Below are the code and all the weights of a small trained network. Each question names an input and a target symbol and asks about switching units off, where a switched-off unit gives its printed mean instead of its output.

import numpy as np


def w(rows, s, z=0):
    codes = np.array(rows[::2]) - 128.0
    scale = np.full(codes.shape[1], s)
    scale[-1] = z or s
    return codes * scale


def norm(h):
    return h / np.sqrt((h * h).mean(-1, keepdims=True) + 1e-5)


def f(y):
    return np.maximum(y, 0)


def softmax(a):
    e = np.exp(a - a.max(-1, keepdims=True))
    return e / e.sum(-1, keepdims=True)


def log_softmax(a):
    a = a - a.max(-1, keepdims=True)
    return a - np.log(np.exp(a).sum(-1, keepdims=True))


def net(x, mask):
    ids = ['αβγδεζθλμξπσφψω'.index(c) for c in x.split()]
    T = len(ids)
    res = E[ids] + P[:T]
    r = norm(res)
    for j in range(2):
        rows = slice(2 * j, 2 * j + 2)
        q, k, v = (r @ M[0][rows].T for M in (Q, K, V))
        z = softmax(np.where(np.tri(T) > 0, q @ k.T / 2**0.5, -1e9)) @ v
        o = O[0][rows]
        res = res + np.where(mask[j], z, o[:, -1]) @ o[:, :-1]
    y = f(norm(res) @ A[0][:, :-1].T + A[0][:, -1])
    res = res + np.where(mask[2:18], y, B[0][:, -1]) @ B[0][:, :-1]
    return log_softmax(norm(res)[-1] @ U[:, :-1].T + U[:, -1])


Q, K, V, O, A, B = {}, {}, {}, {}, {}, {}
E = w([
[149,152,140,126,139,34],'α',
[179,152,134,80,76,147],'β',
[42,228,92,136,184,31],'γ',
[46,75,105,128,12,32],'δ',
[102,125,186,86,241,217],'ε',
[152,154,45,209,139,56],'ζ',
[180,99,177,114,144,184],'θ',
[63,224,2,92,161,143],'λ',
[145,116,111,82,139,46],'μ',
[184,93,127,79,45,87],'ξ',
[229,210,165,67,88,125],'π',
[112,107,120,133,14,179],'σ',
[212,121,95,122,100,52],'φ',
[128,34,129,173,48,75],'ψ',
[80,38,106,179,17,182],'ω',
],0.0038)
P = w([
[87,181,141,147,140,111],'0',
[97,173,150,140,130,112],'1',
[161,34,114,93,118,179],'2',
[229,15,24,45,3,160],'3',
[87,174,140,138,150,103],'4',
[173,31,109,91,98,175],'5',
],0.0032)
Q[0] = w([
[174,54,84,20,4,104],'h1',
[176,156,56,154,131,51],'h1',
[216,61,104,51,146,196],'h2',
[177,45,140,62,180,194],'h2',
],0.0044)
K[0] = w([
[3,209,96,125,66,70],'h1',
[184,152,133,153,118,44],'h1',
[71,176,171,121,225,191],'h2',
[129,150,197,151,214,220],'h2',
],0.0046)
V[0] = w([
[159,151,4,183,114,143],'h1',
[23,82,161,100,67,87],'h1',
[91,196,3,110,7,53],'h2',
[138,157,81,64,151,144],'h2',
],0.0032)
O[0] = w([
[190,123,35,162,116,164,118],'h1',
[68,199,147,103,4,100,221],'h1',
[74,167,33,135,211,97,251],'h2',
[49,194,69,109,25,156,128],'h2',
],0.0033,0.0027)
A[0] = w([
[141,165,102,90,92,252,109],'n1',
[103,191,35,99,173,179,87],'n2',
[182,76,119,18,170,173,42],'n3',
[89,69,51,57,80,132,30],'n4',
[32,218,249,100,70,118,58],'n5',
[11,84,123,186,195,151,126],'n6',
[192,98,86,80,121,161,155],'n7',
[163,81,74,10,125,95,165],'n8',
[75,55,74,104,106,209,135],'n9',
[32,147,105,186,157,67,141],'n10',
[77,18,95,188,119,189,130],'n11',
[225,164,162,65,171,198,94],'n12',
[116,205,240,122,162,192,23],'n13',
[138,216,171,156,183,101,180],'n14',
[122,85,229,111,155,246,242],'n15',
[43,35,143,54,103,150,4],'n16',
],0.0034,0.0017)
B[0] = w([
[104,40,48,142,157,59,177],'n1',
[171,39,139,91,130,170,173],'n2',
[190,204,172,202,143,132,169],'n3',
[172,223,161,134,170,151,207],'n4',
[163,107,60,152,213,164,189],'n5',
[105,155,216,169,36,153,156],'n6',
[117,98,176,195,148,97,199],'n7',
[53,111,125,114,121,185,251],'n8',
[162,170,151,136,225,124,189],'n9',
[218,77,195,151,92,169,215],'n10',
[190,181,148,65,158,101,165],'n11',
[136,200,201,169,10,57,156],'n12',
[175,86,90,33,227,253,145],'n13',
[130,58,180,116,140,198,177],'n14',
[30,81,56,159,25,74,184],'n15',
[130,252,124,121,171,108,159],'n16',
],0.0034,0.0033)
U = w([
[185,110,238,165,227,40,187],'α',
[175,54,42,22,226,246,122],'β',
[24,247,156,157,221,91,151],'γ',
[7,173,124,196,51,44,126],'δ',
[16,23,217,79,170,234,117],'ε',
[202,60,70,218,216,79,63],'ζ',
[79,34,253,125,24,209,152],'θ',
[45,224,39,89,163,198,70],'λ',
[38,26,177,18,227,39,141],'μ',
[57,222,47,13,36,45,252],'ξ',
[234,212,223,25,181,220,71],'π',
[52,211,24,212,46,225,128],'σ',
[238,52,42,174,232,57,189],'φ',
[122,30,220,216,27,50,109],'ψ',
[102,231,217,216,37,202,29],'ω',
],0.0048,0.0029)

Each question gives the input, a string of symbols that net reads in full, and the target symbol t.
The units are the heads (2 rows each of Q, K, V and O) and the neurons (one row each of A and B). Each row of codes is followed by its name. A weight is (code - 128) times the scale printed after its matrix; where a second scale follows, it is the last column's (O, A, B and U).
mask holds one flag per unit, heads first, then neurons. A switched-off unit (its flag False) gives its mean, the last column of its rows in O or B, instead of its output. The means were averaged over made-up inputs and are rounded, as every weight is.
A unit's drop is (log p(t) with every unit on - log p(t) with that unit switched off) / (log p(t) with every unit on - log p(t) with every unit switched off).
The circuit of an input: a set's keep is (log p(t) with only the set's units on - log p(t) with every unit switched off) / (log p(t) with every unit on - log p(t) with every unit switched off). Starting from the 12 units with the biggest drops (on a tie, the unit counted first), units are removed one at a time, each time the one whose removal leaves the highest keep (on an exact tie, the one counted first), for as long as the keep stays at least 0.8.
circuit, biggest first: the units of the circuit, biggest drop first
unit that matters most: the unit with the biggest drop
top k neurons: the k neurons with the biggest drops, biggest first
which heads matter: for each layer, one digit per head in row order, 1 if its drop is at least 0.15 and else 0, layers parted by /
drop of u: that unit's drop, to one decimal
input γ ψ α, target μ: circuit, biggest first	[n8, n10]
input β μ α, target μ: which heads matter	10
input σ ζ ε φ σ δ, target ξ: which heads matter	00
input ψ δ α, target ξ: circuit, biggest first	[h1]
input ε λ α μ α ε, target θ: circuit, biggest first	[n15, h2]
input α α δ σ θ α, target ψ: which heads matter	01
input δ ξ ξ, target ξ: which heads matter	10
input β ζ β, target φ: circuit, biggest first	[h1, n1, n7]
input α ω ω, target σ: which heads matter	10
input β σ φ ψ θ, target θ: top 3 neurons	[n15, n13, n12]
input ξ α ξ ξ π ω, target σ: top 4 neurons	[n15, n16, n10, n4]
input μ ψ β ξ β γ, target ε: top 2 neurons	[n10, n2]
input ζ ξ ξ α π ψ, target φ: which heads matter	10
input σ ψ α ξ β, target β: unit that matters most	n5
input σ ξ ξ, target π: top 4 neurons	[n4, n15, n3, n8]
input μ ω π α ω, target ω: drop of n12	0.0
input σ β ξ γ δ σ, target ξ: drop of h1	0.3
input β ξ γ, target ε: drop of n14	0.1
